Below is a small trained network, with its code and all its weights. Each question gives an input and a target symbol and asks what happens when units are switched off, that is, made to give their printed mean instead of their output.

import numpy as np


def w(rows, s, z=0):
    codes = np.array(rows[::2]) - 128.0
    scale = np.full(codes.shape[1], s)
    scale[-1] = z or s
    return codes * scale


def f(y):
    return y / 2 * (1 + np.tanh(0.7978845608 * (y + 0.044715 * y**3)))


def softmax(a):
    e = np.exp(a - a.max(-1, keepdims=True))
    return e / e.sum(-1, keepdims=True)


def log_softmax(a):
    a = a - a.max(-1, keepdims=True)
    return a - np.log(np.exp(a).sum(-1, keepdims=True))


def net(x, mask):
    ids = ['βγδζηθξπτφψ'.index(c) for c in x.split()]
    T = len(ids)
    res = E[ids] + P[:T]
    u = 0
    for l in range(2):
        r = res
        for j in range(2):
            rows = slice(3 * j, 3 * j + 3)
            q, k, v = (r @ M[l][rows].T for M in (Q, K, V))
            z = softmax(np.where(np.tri(T) > 0, q @ k.T / 3**0.5, -1e9)) @ v
            o = O[l][rows]
            res = res + np.where(mask[u + j], z, o[:, -1]) @ o[:, :-1]
        u += 2
        y = f(res @ A[l][:, :-1].T + A[l][:, -1])
        res = res + np.where(mask[u : u + 8], y, B[l][:, -1]) @ B[l][:, :-1]
        u += 8
    return log_softmax(res[-1] @ U[:, :-1].T + U[:, -1])


Q, K, V, O, A, B = {}, {}, {}, {}, {}, {}
E = w([
[88,124,126],'β',
[144,108,250],'γ',
[94,118,112],'δ',
[146,122,122],'ζ',
[56,127,111],'η',
[244,143,49],'θ',
[170,78,105],'ξ',
[227,76,66],'π',
[111,146,91],'τ',
[209,107,115],'φ',
[160,181,23],'ψ',
],0.016)
P = w([
[130,137,171],'0',
[191,230,201],'1',
[70,29,66],'2',
[101,142,163],'3',
[196,255,181],'4',
[36,28,42],'5',
[104,137,152],'6',
[180,234,175],'7',
],0.0081)
Q[0] = w([
[33,63,1],'L0H0',
[88,120,226],'L0H0',
[179,230,127],'L0H0',
[75,72,96],'L0H1',
[124,204,36],'L0H1',
[190,71,77],'L0H1',
],0.0089)
K[0] = w([
[65,210,155],'L0H0',
[255,113,65],'L0H0',
[153,69,69],'L0H0',
[202,191,125],'L0H1',
[146,156,48],'L0H1',
[213,115,90],'L0H1',
],0.0089)
V[0] = w([
[95,98,164],'L0H0',
[148,119,160],'L0H0',
[51,254,147],'L0H0',
[75,65,204],'L0H1',
[181,207,106],'L0H1',
[192,112,131],'L0H1',
],0.008)
O[0] = w([
[90,144,69,78],'L0H0',
[68,89,244,157],'L0H0',
[70,144,106,5],'L0H0',
[99,140,122,43],'L0H1',
[152,192,40,223],'L0H1',
[200,126,2,235],'L0H1',
],0.0062,0.0027)
A[0] = w([
[84,107,146,190],'L0N0',
[190,107,168,212],'L0N1',
[96,47,143,167],'L0N2',
[160,138,157,78],'L0N3',
[244,57,186,215],'L0N4',
[8,137,64,252],'L0N5',
[111,132,153,30],'L0N6',
[143,9,66,123],'L0N7',
],0.012,0.0037)
B[0] = w([
[102,122,215,141],'L0N0',
[117,172,79,195],'L0N1',
[77,142,175,148],'L0N2',
[112,167,73,143],'L0N3',
[73,230,109,247],'L0N4',
[206,108,109,169],'L0N5',
[79,109,103,123],'L0N6',
[2,193,139,177],'L0N7',
],0.0074,0.013)
Q[1] = w([
[158,157,194],'L1H0',
[171,92,108],'L1H0',
[196,164,163],'L1H0',
[159,125,95],'L1H1',
[141,155,118],'L1H1',
[10,81,206],'L1H1',
],0.012)
K[1] = w([
[146,138,211],'L1H0',
[109,134,148],'L1H0',
[105,169,144],'L1H0',
[68,129,34],'L1H1',
[210,193,29],'L1H1',
[1,202,201],'L1H1',
],0.0087)
V[1] = w([
[210,140,159],'L1H0',
[149,254,210],'L1H0',
[106,63,87],'L1H0',
[135,98,225],'L1H1',
[127,172,158],'L1H1',
[152,156,222],'L1H1',
],0.0068)
O[1] = w([
[226,169,192,116],'L1H0',
[189,129,102,244],'L1H0',
[162,213,193,70],'L1H0',
[171,161,90,40],'L1H1',
[16,202,175,171],'L1H1',
[2,38,116,119],'L1H1',
],0.0056,0.011)
A[1] = w([
[13,84,134,2],'L1N0',
[238,113,63,189],'L1N1',
[222,92,95,153],'L1N2',
[133,93,140,128],'L1N3',
[128,213,133,103],'L1N4',
[97,246,116,93],'L1N5',
[71,111,236,162],'L1N6',
[170,26,167,199],'L1N7',
],0.011,0.0064)
B[1] = w([
[182,154,212,166],'L1N0',
[123,139,197,185],'L1N1',
[50,89,231,147],'L1N2',
[152,156,137,123],'L1N3',
[119,66,147,204],'L1N4',
[164,105,111,252],'L1N5',
[120,40,55,168],'L1N6',
[254,50,139,132],'L1N7',
],0.0078,0.017)
U = w([
[179,51,100,86],'β',
[24,101,168,185],'γ',
[146,198,223,108],'δ',
[219,177,113,254],'ζ',
[175,158,231,146],'η',
[64,122,1,7],'θ',
[191,83,103,169],'ξ',
[17,253,139,22],'π',
[195,36,92,56],'τ',
[173,176,65,139],'φ',
[120,181,138,224],'ψ',
],0.0077,0.0027)

Each question gives the input, a string of symbols that net reads in full, and the target symbol t.
The units are the heads (3 rows each of Q, K, V and O) and the neurons (one row each of A and B). Each row of codes is followed by its name. A weight is (code - 128) times the scale printed after its matrix; where a second scale follows, it is the last column's (O, A, B and U).
mask holds one flag per unit, layer by layer, with each layer's heads first. A switched-off unit (its flag False) gives its mean, the last column of its rows in O or B, instead of its output. The means were averaged over made-up inputs and are rounded, as every weight is.
A unit's drop is (log p(t) with every unit on - log p(t) with that unit switched off) / (log p(t) with every unit on - log p(t) with every unit switched off).
The circuit of an input: a set's keep is (log p(t) with only the set's units on - log p(t) with every unit switched off) / (log p(t) with every unit on - log p(t) with every unit switched off). Starting from the 12 units with the biggest drops (on a tie, the unit counted first), units are removed one at a time, each time the one whose removal leaves the highest keep (on an exact tie, the one counted first), for as long as the keep stays at least 0.8.
units of the circuit, in order: the units of the circuit, biggest drop first
unit that matters most: the unit with the biggest drop
k most important neurons: the k neurons with the biggest drops, biggest first
heads that matter: for each layer, one digit per head in row order, 1 if its drop is at least 0.15 and else 0, layers parted by /
input ζ θ γ θ η ψ δ φ, target η: 3 most important neurons	L0N5; L1N1; L1N2
input θ ζ θ, target θ: units of the circuit, in order	L0N7; L1N0
input γ τ δ γ ζ φ, target γ: 2 most important neurons	L0N7; L0N4
input γ π η γ θ θ, target θ: heads that matter	01 / 00
input φ γ ξ, target γ: units of the circuit, in order	L0H0; L0N7
input η θ φ, target θ: unit that matters most	L0N7
input γ θ φ, target θ: units of the circuit, in order	L0H1; L0N7
input τ δ τ φ γ ξ π, target θ: 2 most important neurons	L0N7; L1N1
input η γ π, target γ: 2 most important neurons	L0N7; L1N0
input π δ φ γ γ φ, target γ: heads that matter	10 / 01
input γ π η φ γ ψ φ φ, target η: heads that matter	00 / 11
input ψ ζ γ η θ, target η: units of the circuit, in order	L1N1; L1N2; L0N7
input π γ η β β ψ η τ, target η: heads that matter	10 / 01
input τ η β ξ η τ γ, target γ: 2 most important neurons	L1N6; L0N5
input β δ φ π, target θ: units of the circuit, in order	L0N7; L1N1; L1N0
input φ γ φ θ γ, target ζ: unit that matters most	L0N4
input η π ψ β ξ γ γ, target γ: units of the circuit, in order	L0H1; L1N6
input φ ψ θ τ γ φ η γ, target ζ: heads that matter	10 / 10
input γ ξ ξ, target γ: 2 most important neurons	L1N0; L1N6
input ζ γ γ β, target τ: unit that matters most	L0N4
input φ π ξ, target π: heads that matter	00 / 00
